In the rows, zero is written as 128.
Facts:
bebra π:dabare Φ:c β:f
beflu π:brasko Φ:c β:g
bigisu Φ:a β:h
bilar Φ:a β:k
brasko π:vodis Φ:b β:f
brenor Φ:c β:k
bribatro π:skadre,vodis Φ:a β:i
briru π:segruk Φ:e β:k
brisi Φ:e β:g
broder π:kikla Φ:e β:f
brubrer π:vodis,klaskar,zugril,fusku Φ:d β:l
budra Φ:a β:f
dabare π:klufu,klaskar Φ:a β:f
dagrakluk Φ:e β:i
daton π:vodis,gibrem Φ:c β:g
dilufle π:pobel Φ:c β:g
drefli π:beflu,brasko Φ:e β:f
dregol Φ:d β:f
dridrivas π:mutran Φ:a β:g
drirus Φ:d β:j
drovem π:zezur Φ:d β:h
drozuk π:skadre,feflas,klibol,kikla Φ:c β:j
drusaven Φ:b β:g
druva Φ:b β:l
dufla π:klufu,kikla,drozuk Φ:e β:i
fastolo Φ:a β:l
fatrur Φ:a β:i
feflas π:vodis,gibrem Φ:d β:j
flapaski Φ:e β:l
flenel π:dagrakluk Φ:c β:h
foplun π:mutran Φ:b β:f
furom π:kikla Φ:c β:g
fusku Φ:b β:f
gastaku π:drozuk Φ:e β:k
gebras π:gastaku Φ:e β:l
gibrem π:vodis Φ:d β:g
gogrem Φ:b β:j
graradros π:loklo,gibrem Φ:a β:f
grekabun π:flenel,dabare Φ:b β:h
grezor Φ:b β:h
gribra π:bebra Φ:c β:f
gribur Φ:d β:k
grizol π:pegrum,vivis,dagrakluk Φ:c β:j
grukla π:vodis Φ:e β:f
kavel π:klufu,dridrivas,trason,grizol Φ:a β:i
kesu Φ:c β:g
keze π:flenel Φ:e β:j
kikla π:vodis Φ:e β:i
kiskis Φ:e β:h
klaskar π:bribatro Φ:c β:f
klibol Φ:e β:g
klobrur Φ:b β:i
kloflol π:skadre Φ:e β:f
klufu π:skadre,feflas Φ:e β:f
klutabun π:feflas Φ:b β:j
kluvin π:feflas Φ:e β:f
kubaban Φ:e β:i
ladol π:brasko Φ:a β:j
lako Φ:d β:h
lakoflar Φ:c β:l
leva π:grekabun,vimistun Φ:e β:h
levus π:kikla,mutran,zistak Φ:a β:h
likipluk Φ:c β:f
loklo Φ:d β:h
lugu Φ:c β:h
lurila π:flenel,brasko Φ:e β:f
luvon Φ:e β:k
makik π:gibrem,grekabun Φ:d β:h
medrok Φ:e β:f
miflor π:flenel,brasko Φ:a β:f
mobrek π:brasko Φ:c β:g
mosteskem π:zugril,zirul,bribatro Φ:c β:f
mugrusto π:levus Φ:e β:f
mutran π:vodis Φ:d β:f
nokek π:gastaku,grizol,zirul Φ:e β:h
noplu Φ:d β:i
pegrum Φ:c β:g
pira π:skadre,tistesko,bribatro Φ:c β:f
pleplofla π:vodis,pobel,tevin Φ:a β:g
plesol π:feflas,levus,zoflis,medrok Φ:b β:j
plesusal π:brubrer Φ:e β:g
plibrum Φ:a β:g
pligror Φ:b β:f
ploplamin π:vodis,tevin Φ:a β:h
plusi π:kikla,zekin Φ:a β:f
pobel π:lugu Φ:b β:l
riklem Φ:e β:f
rinorur π:klaskar,zoflis Φ:b β:g
rivusek π:klutabun,kikla,gibrem Φ:a β:i
rodrake π:grukla,skadre,bilar Φ:b β:g
roplil π:dridrivas,trobal Φ:a β:j
rusto π:feflas Φ:d β:g
sanek Φ:a β:k
sanen π:mutran,kloflol Φ:e β:f
segruk π:klufu Φ:e β:j
skadre π:feflas Φ:e β:h
skaplas π:mutran,flapaski Φ:a β:g
skatrus π:mutran,bribatro Φ:c β:f
skegrok Φ:b β:g
skoflugra π:graradros,pleplofla Φ:b β:f
staplun Φ:c β:h
stekabram Φ:e β:l
sterak Φ:b β:k
stikleflos π:zekin Φ:b β:i
tevin Φ:a β:i
tistesko Φ:a β:f
trason Φ:e β:f
tristo Φ:d β:g
trobal Φ:c β:g
trusubrir Φ:d β:l
tudar π:vodis,gebras Φ:a β:g
tufir π:pegrum Φ:b β:g
vabrotra Φ:a β:j
vimistun π:vodis Φ:d β:h
vivis π:klutabun,grukla Φ:b β:k
vodis Φ:d β:h
zabebruk Φ:d β:k
zekin π:klaskar,skegrok Φ:a β:j
zezur π:zabebruk Φ:c β:k
zirul π:klufu,vivis Φ:a β:h
zistak π:gibrem Φ:d β:g
zodren π:plusi Φ:c β:l
zoflis π:lurila Φ:c β:f
zudur Φ:c β:j
zugril π:feflas,mutran,lugu Φ:b β:g
zuplem Φ:c β:i

Known rows:
roplil: [130 127 115 112 128  95 142 132 134 120 142 106 130 155 111 143 128 125
 137 131 151 112 106 146 107 130]
zugril: [136 142 125 147 133 124 146 148 117 122 146 177 115 148 126 132 112 150
 110 125 144 117 118 142 130 131]
leva: [133 125 137 151 131 125 134 106 119 115 109 106 146  67 105 112 118 119
 167 142 107 100 144 127  51 129]
furom: [135 148 106 170 128 139 133 130 109 134 130 190 127 144 135 122 110 145
  97 132 155 129 106 132 120 115]
kavel: [130 133  94  80 149 107 148 136 123 122 138 128 151 161 122 139 114 141
 151 137 158 100 101 149  69 119]
foplun: [131 143 139 120 101 130 138 141 166 122 133 108 122 143 120 147 125 116
  94 125 146 154 119 128 117  93]
skatrus: [129 156 126 142  93 157 138 120 162 135 132 115 134 133 125 145 116 112
  74 132 158 159 105 124 116  81]
grizol: [118 161 128 146 151 140 122 118 129 150 107 119 146 199 135 135 132 141
 120 139 128 147  90 136 122 100]
briru: [128 131 128 118 140 119 120 111  88 116 137 105 149  42 121 133 124 117
 165 135 113  94 143 132  82 132]
brubrer: [138 124 156 148 111 181 160 170 118 130 136 130 128 118 100 135 113 122
 121 129 133 138 132 103 107 142]
daton: [142 155 108 176 134 146 142 130 124 134 126 184 123 152 125 124 112 149
  95 135 158 129 107 132 106 117]
grukla: [118 123 176 120 117 116 130 107 131 111 139  61 129  37 130 126 127 110
 152 129 109 133 152 138 120  92]
trusubrir: [133 112 139 116 132 157 116 145 114 139 134 119 116 175 118 134 150 113
 122 123 113 140 143  93 142 185]
brenor: [132 140  90 136 129 138  91 107 122 140 113 159 111 183 136 123 144 124
  93 124 129 138 115 118 158 151]
kubaban: [135 109  89 124 164  93 100  72 109 114 144 119 121 103 142 104 142 125
 169 138 120  99 148 130 121 135]
lakoflar: [129 140 116 147 119 143  88 109 148 147 108 149 118 175 124 126 147 118
  87 120 124 140 113 112 155 166]
pegrum: [115 156 145 121 164 135 110 142 109 148 110 175 130 192 150 125 136 159
 124 135 111 138 109 142 145 135]

Rows:
No name comes twice in this set of rows, the named rows included.
[111 151 160 146 134 142 118 143 145 151  69 161 127 179 138 113 135 150
 119 132  99 152 117 130 135 129]	flenel
[146 147 105 176 131 127 124 119 127 129 138 182 104 158 130 124 121 144
  85 133 154 128 113 135 109 141]	dilufle
[131 126 123 115 111 137  99 132 148 140 113 139 114 177 123 132 154 115
 105 115 113 131 120 112 149 169]	druva
[120 123 182 158 140 142 155 175 115 129 166 132 124 120 134 140 127 144
 136 135 131 152 129 123 168 112]	feflas
[140 139 110 164 127 137 160 135 149 129 127 120 144 168 118 138 116 134
 122 134 154 128  95 127  99  93]	plesol
[123 114 137 130 129  87 144 148 132 114 138 162 103 126 141 119 122 151
 132 126 141 120 137 158 157 123]	tevin
[139 119 108 169 145 116 136  92  95 111 143 128 135  52 122 107 110 131
 166 136 124  93 145 137  86 127]	plesusal
[133 126 129 132 104 112 152 148 151 118 119 139 128 121  99 124 116 128
 127 124 145 109 119 139  89 144]	ploplamin
[122 130 160 131 119 121 115 113 105 118 133 100 144  34 112 129 129 116
 158 130  98 111 148 132 103 140]	gebras
[116 148 146 141 111 165 131 129 165 144  84 113 126 165 143 124 125 126
  96 129 117 175 115 127 148  73]	zoflis
[127 151 119 173 121 131 134 122 131 141 145 150 141 133 133 143 122 136
  98 135 158 144  99 129 146 102]	drozuk
[117 121 209 118 124 144 152 172 130 127 157 103 101 113 132 145 130 128
 113 126 123 180 150 124 167 110]	mutran
[123 123 147 132 136 138 138  89 143 118  90  41 130  91 125 112 125 110
 169 140  92 147 146 136  90  81]	lurila
[130 142 107  96 164 127 122 147 114 137 105 157 142 213 132 135 130 148
 131 132 125 117 104 135  97 133]	tufir

The same objects again, as new rows of numbers:
Known rows:
bebra: [114 150 154 100 126 135 159 137 109 152 142 157 167 103 129 125 128 136
 160 146 114 116 121 150 145 100 132 127 136 106 145 122 123 124  94 114
 109 138]
kloflol: [108 134 149 129 136 122 101 126 128 113 116 122 104 126 147 130 150 120
 114 130 142 153 138 133 144 125 111 136 112 144 120  94 125 145 160 113
 144  57]
brisi: [130  93 131 133 127 134 138  99 148 100 116 115 105 157 143 122 128 112
 106 105 137 123 145 111 129 160 119 141 134 151 120 130 134 137 152 112
 132 123]
plesusal: [122 108 148 146 126 131 134  95 130 102 106  99 125 139 135 137 130 119
 105 107 139 124 158 117 130 143 120 141 116 155 134 108 124 132 148 123
 133 112]
skaplas: [183 123 132 140 165 151 150 144  74 155 124  85 106  73 103 131 118 100
 171 127 139 121 164 111  85 125 126 119 147 164 134  96 130 161 116 110
 129 174]
levus: [189 143 137 149 150 142 165 168  65 185 117  91 133  78 104 140 108 112
 135 128 130 144 156 145  86 113 120 110 135 123 140 104 144 162 121 115
 119 108]
loklo: [163 119 103 143 114 123 121 148 137 141 151 158 126 162 128 122 112 124
  97 123 114 132 104 111 129 129 119 129 104 120 153 157 124 137 147 123
 127 114]
leva: [131 118 130 152 113 133 127 120 130 113 104 106 147 147 136 148 125 130
  84 115 126 151 148 141 137 132 113 137 110 118 137 113 128 151 155 118
 134  71]
noplu: [147 118 110 131 123 109 141 144 147 143 151 163  94 151 132 119 126 117
 133 128 128 125 112 102 132 130 130 135 107 135 143 146 119 119 145 134
 118 121]
vabrotra: [175 119 119 112 152 156 168 155 105 159 138 116 105 115 130 150  95 108
 180 125 113 118 133 114  92 134 125 124 168 125  93 127 141 181 139 131
 123 153]
zekin: [176 139 156 125 141 149 184 143  81 170 122  99 128  98 123 163  92 111
 180 109 116 108 150 133  98 112 129 122 149 125  99 115 137 166 131 141
 119 136]
gogrem: [ 82 102 106 117  76 117 104  99 174 104 149 132 135 167 125  93 133 151
  79 130 125 126 103 130 156 147 137 103 126 127  93 162 133  74 115 165
 180 102]
segruk: [102 122 161 134 113 131 146 102 129 115 111 108 121 138 135 151 113 119
 115 101 123 119 144 129 144 122 117 127 116 132 104 106 127 143 157 136
 146  59]
gribur: [148 114  97 144 129 108 148 146 155 133 145 148  90 153 129 119 124 120
 142 121 126 113 116  97 134 124 128 125 113 121 152 148 121 116 146 133
 119 121]
brubrer: [117 139 137 142 117 112 107 129 119 144 122 146 117 127 111 138 119 120
  97 112 133 118 126 103 122 125 123 143  84 149 155 131 127 119 130 153
 126 170]
trusubrir: [154 112 121 134 119 122 125 128 135 139 147 160 107 156 128 119 117 114
 115 110 126 113 111  94 127 136 121 130 102 146 142 152 125 126 140 130
 132 150]
stekabram: [131  92 131 127 121 134 136 108 142 110 118 123 114 156 147 128 130 115
  99 112 133 134 143 114 128 160 115 143 124 147 120 131 133 147 150 116
 139 114]

Rows:
No name comes twice in this set of rows, the named rows included.
[123 119 115  92 145 138 156 139 132 136 154 151 133 117 123 111 130 134
 158 153 118 116 110 129 128 123 137 125 163 108 138 150 131 127 102 106
  98 154]	zuplem
[ 52 155 130 120 109 109  33  84 164  76 139 120 121 131 127  91 142 154
  87 123 125 123  70 136 156 106 127  90 124 143  77 137 126  84 135 162
 181  67]	klutabun
[184 146 142 134 166 138 163 150  89 165 124 104 114  99 132 155 125 114
 192 128 133 123 146 135  95 118 135 123 155 126 116 100 128 153 137 116
 104 122]	kavel
[189 158 161 132 150 138 169 154  79 180 125 121 140  99 147 158 119 110
 192 117 129 124 139 151 105 112 129 130 136 120 113 100 131 160 133 119
 113 116]	dabare
[173 159 150 120 158 132 149 164  92 170 117 129 125 107 146 166 118 118
 180 126 133 135 142 147  91 126 128 141 150 120 113 112 140 161 133 125
 104 144]	graradros
[200 160 139 144 147 150 147 150  81 159 118 102 153 105 132 157 102 113
 162 117 114 127 131 146  93  99 123 121 148 111 123 107 133 167 139 112
 112 109]	zirul
[144 148 124 151 114 115 114 140 123 141 125 146 140 143 121 145 109 130
  97 113 114 129 112 125 136 104 122 132  89 112 159 138 120 129 143 142
 121 106]	makik
[ 95 105 100 128  90 103 107 107 182 102 144 137 142 174 131  82 161 153
  92 143 139 136 106 141 154 153 146 111 124 131 108 156 129  56 114 146
 159  97]	klobrur
[ 85 121 128 138  81 113  86  86 153 100 133 126 153 150 124  82 154 150
  78 127 141 128 115 136 155 142 141 102 106 150 115 137 127  60 106 151
 177 121]	pobel
[121 127 124  88 138 139 146 153 126 144 154 168 137 120 133 109 129 134
 152 151 116 129 106 138 135 124 129 129 149 107 137 151 133 139  99 106
 109 159]	likipluk
[ 88 152 126 147 128  94  76 132 137 133  97 138 108 120 108 160 112 134
  79  98 142 119 133  99 100 135 127 164  93 134 160 148 140 115 129 174
  93 194]	gibrem
[107 152 145  92 149 133 124 144 110 136 144 156 142  88 121 115 137 135
 156 152 119 129 110 142 139 100 125 122 142 118 145 122 127 134 102 107
 115 136]	pira
[ 75 128 137 128 129 106  95 149 141 117  78 120 109 124 134 172 141 135
  81 125 157 171 169 135 118 154 120 174 103 121 131 118 141 145 142 150
 120 120]	grukla

Now the same objects, written a new way:
Known rows:
rinorur: [112 125 108 108 135 135 131 145 136  88 105 154 145 122]
klaskar: [117 169  96 190 119 154 114 165 101 125  90 166 181  89]
zekin: [112 149 129  96 179 111 109 133 116 121 129 102 151 107]
stikleflos: [159 105  92 109 144 139 155  94 106  92 108 116 146 120]
staplun: [164 151  80 167  91 160 150 131  98 174  86 121 178 126]
bebra: [119 163  87 187 119 147 123 167 106 140 106 163 181  93]
fatrur: [157 130 117  72 150 133 122 106 106 160 145  69 153 159]
briru: [124 133 108 113 148 149 115 145 137 104 131 147 160 127]
zudur: [149 160  96 181  98 140 126 166 118 171  83 114 167 101]
daton: [108 146 150 225  96 158 100 124 109 134  89 159 159 162]
riklem: [136 128 116 105 125 143 110 186 145 130 123 113 152 128]
pobel: [126 110 112 113 136 134 108 161 126  91 122 150 153 126]
ploplamin: [124 119 169 120 159 134 101  78 103 124 147  88 140 195]
tevin: [158 127 126  74 148 134 125 103 107 156 138  61 151 165]
gebras: [115 122 116 115 140 140 109 153 120 109 135 155 151 116]
grizol: [125 160  85 187 116 131 145 150 108 147  88 135 170  78]
grekabun: [132 107  86 107 149 130 184 104 113  93 140 136 154 116]

Rows:
No name comes twice in this set of rows, the named rows included.
[112 174 102 176 112 158 117 141 101 124  70 175 177  97]	furom
[ 79 134 124 117 177  89 181 127 132 148 203 105 153 137]	ladol
[111 124 101 130 153 117 161 142 133 117 140 124 146 100]	keze
[147  94 167 163 147 156 113  54  93  86 111 110 129 173]	kikla
[125 114 146 123 171 129  77  45  92 125 133  92 131 184]	bribatro
[105 162 149  74 170 136  93 140 112 102 115 130 159 117]	skaplas
[ 98 117  43 130 155 111  21 123 143 124 125 156 127 134]	klufu
[128 172 112 186 126 159 104 164  95 108  76 165 185  80]	skatrus
[119 151 137  63 139 131 101 155 136 152 133 107 154 153]	plibrum
[131 124 130 114 155 147 106 169 122  57  87 150 161  88]	foplun
[126 137 130 119 156 147  96 162 120  79 103 147 153  92]	sanen
[117 103  22 127 150 118  35  56 128 142 111 140 116 165]	skadre
[ 84 160  95 191 103 132 205 138 119 155 163 181 182 121]	mobrek
[130 147 137  85 155 110 102 151 133 157 137  70 148 133]	vabrotra
[108 117  99 111 133 130 108 139 143  98 107 156 137 139]	rodrake

